[[-40 -55  -7 -52 -74  10 -43  -5 -34  -3 -22  18 -10 -14  17 -31]
 [ 16  -9  32 -36 -55  75  -4  30  -5  15  19 -10   9  21   4  20]
 [-69  -9 -22 -30 -54  65 -17  26 -12  14  13  10 -44 -52  17   9]]
=>
[[-55  -7 -52 -74  10 -43  -5 -34  -3 -22  18 -10 -14  17 -31 -40]
 [ -9  32 -36 -55  75  -4  30  -5  15  19 -10   9  21   4  20  16]
 [ -9 -22 -30 -54  65 -17  26 -12  14  13  10 -44 -52  17   9 -69]]

[[-17 -48  36  69  -1  71]
 [ 70  13  59   8 -53  47]]
=>
[[-48  36  69  -1  71 -17]
 [ 13  59   8 -53  47  70]]

[[-21  27 -34  17]
 [ -9  65 -15  24]
 [-20  11 -25  43]
 [ 10  31  -5  31]
 [-17  14  27 -35]
 [ 11  58   8   0]
 [ -4  11   0  30]
 [-42 -18 -11  -1]]
=>
[[ 27 -34  17 -21]
 [ 65 -15  24  -9]
 [ 11 -25  43 -20]
 [ 31  -5  31  10]
 [ 14  27 -35 -17]
 [ 58   8   0  11]
 [ 11   0  30  -4]
 [-18 -11  -1 -42]]

[[  7  25  -2  30 -32   4 -17 -56]
 [ 16  22  13  23 -32   3 -17 -57]
 [ 20   2   9  21 -32   4 -17 -57]
 [  3   1   1  21 -28  27  -8 -56]
 [  2   1  -1  25  -7  11 -17 -57]
 [  2   1   2  21 -19  25 -15 -56]
 [ 28   8  -8  21 -32   3 -16 -56]]
=>
[[ 25  -2  30 -32   4 -17 -56   7]
 [ 22  13  23 -32   3 -17 -57  16]
 [  2   9  21 -32   4 -17 -57  20]
 [  1   1  21 -28  27  -8 -56   3]
 [  1  -1  25  -7  11 -17 -57   2]
 [  1   2  21 -19  25 -15 -56   2]
 [  8  -8  21 -32   3 -16 -56  28]]

[[ 20 -37  10 -33 -40  33 -26  66 -14 -38]
 [ 39 -23  -2  73  60   2  76  14 -17  -8]]
=>
[[-37  10 -33 -40  33 -26  66 -14 -38  20]
 [-23  -2  73  60   2  76  14 -17  -8  39]]

[[-61 -59 -72 -61 -47 -65 -57 -44]
 [-25 -22 -34 -15 -30 -20  -7 -17]
 [-10 -14 -19  -5 -23  -8  -3  -8]
 [-61 -57 -69 -58 -44 -59 -54 -46]
 [-57 -58 -71 -57 -53 -64 -56 -46]
 [-23 -24 -25 -23 -16 -23 -27 -16]
 [-21 -27 -23 -26 -16 -23 -24  -8]
 [-61 -56 -69 -57 -46 -58 -54 -50]
 [-26 -22 -25 -23 -14 -18 -16 -18]]
=>
[[-59 -72 -61 -47 -65 -57 -44 -61]
 [-22 -34 -15 -30 -20  -7 -17 -25]
 [-14 -19  -5 -23  -8  -3  -8 -10]
 [-57 -69 -58 -44 -59 -54 -46 -61]
 [-58 -71 -57 -53 -64 -56 -46 -57]
 [-24 -25 -23 -16 -23 -27 -16 -23]
 [-27 -23 -26 -16 -23 -24  -8 -21]
 [-56 -69 -57 -46 -58 -54 -50 -61]
 [-22 -25 -23 -14 -18 -16 -18 -26]]

[[ 14  22 -17  13  11   6  19 -23  11 -20]
 [-41  17 -59 -52 -34 -48 -33  20  -6  26]
 [ 12  22 -27   6  19  14  14 -16  23 -17]
 [-28  -2 -24 -31 -14 -22 -27  23  -9  22]
 [  7 -13  32  19  -4   4   7   2 -11  -1]
 [-29  -9 -14 -32 -27 -32 -26  23 -19  26]
 [ 25  24  -7  29  17  17  29 -30  16 -31]]
=>
[[ 22 -17  13  11   6  19 -23  11 -20  14]
 [ 17 -59 -52 -34 -48 -33  20  -6  26 -41]
 [ 22 -27   6  19  14  14 -16  23 -17  12]
 [ -2 -24 -31 -14 -22 -27  23  -9  22 -28]
 [-13  32  19  -4   4   7   2 -11  -1   7]
 [ -9 -14 -32 -27 -32 -26  23 -19  26 -29]
 [ 24  -7  29  17  17  29 -30  16 -31  25]]

[[  1  -1   1   8 -12  10]
 [-17   6  -8  10   3 -18]
 [  4  12   9 -11  -4  68]
 [ -1  24  -7   3  -4  -4]
 [  6  14  13  -9  10   8]
 [ -1  -6  -8  -5   4 -54]
 [  6   5 -26   0  -2  -3]
 [  3  16 -25  24   3  24]
 [ -3  -1  -9 -15   3  16]
 [  1  22  -4  -5   5  -8]
 [  3   3 -23  -5  -3 -65]
 [  2   8   8   1  -4  41]]
=>
[[ -1   1   8 -12  10   1]
 [  6  -8  10   3 -18 -17]
 [ 12   9 -11  -4  68   4]
 [ 24  -7   3  -4  -4  -1]
 [ 14  13  -9  10   8   6]
 [ -6  -8  -5   4 -54  -1]
 [  5 -26   0  -2  -3   6]
 [ 16 -25  24   3  24   3]
 [ -1  -9 -15   3  16  -3]
 [ 22  -4  -5   5  -8   1]
 [  3 -23  -5  -3 -65   3]
 [  8   8   1  -4  41   2]]
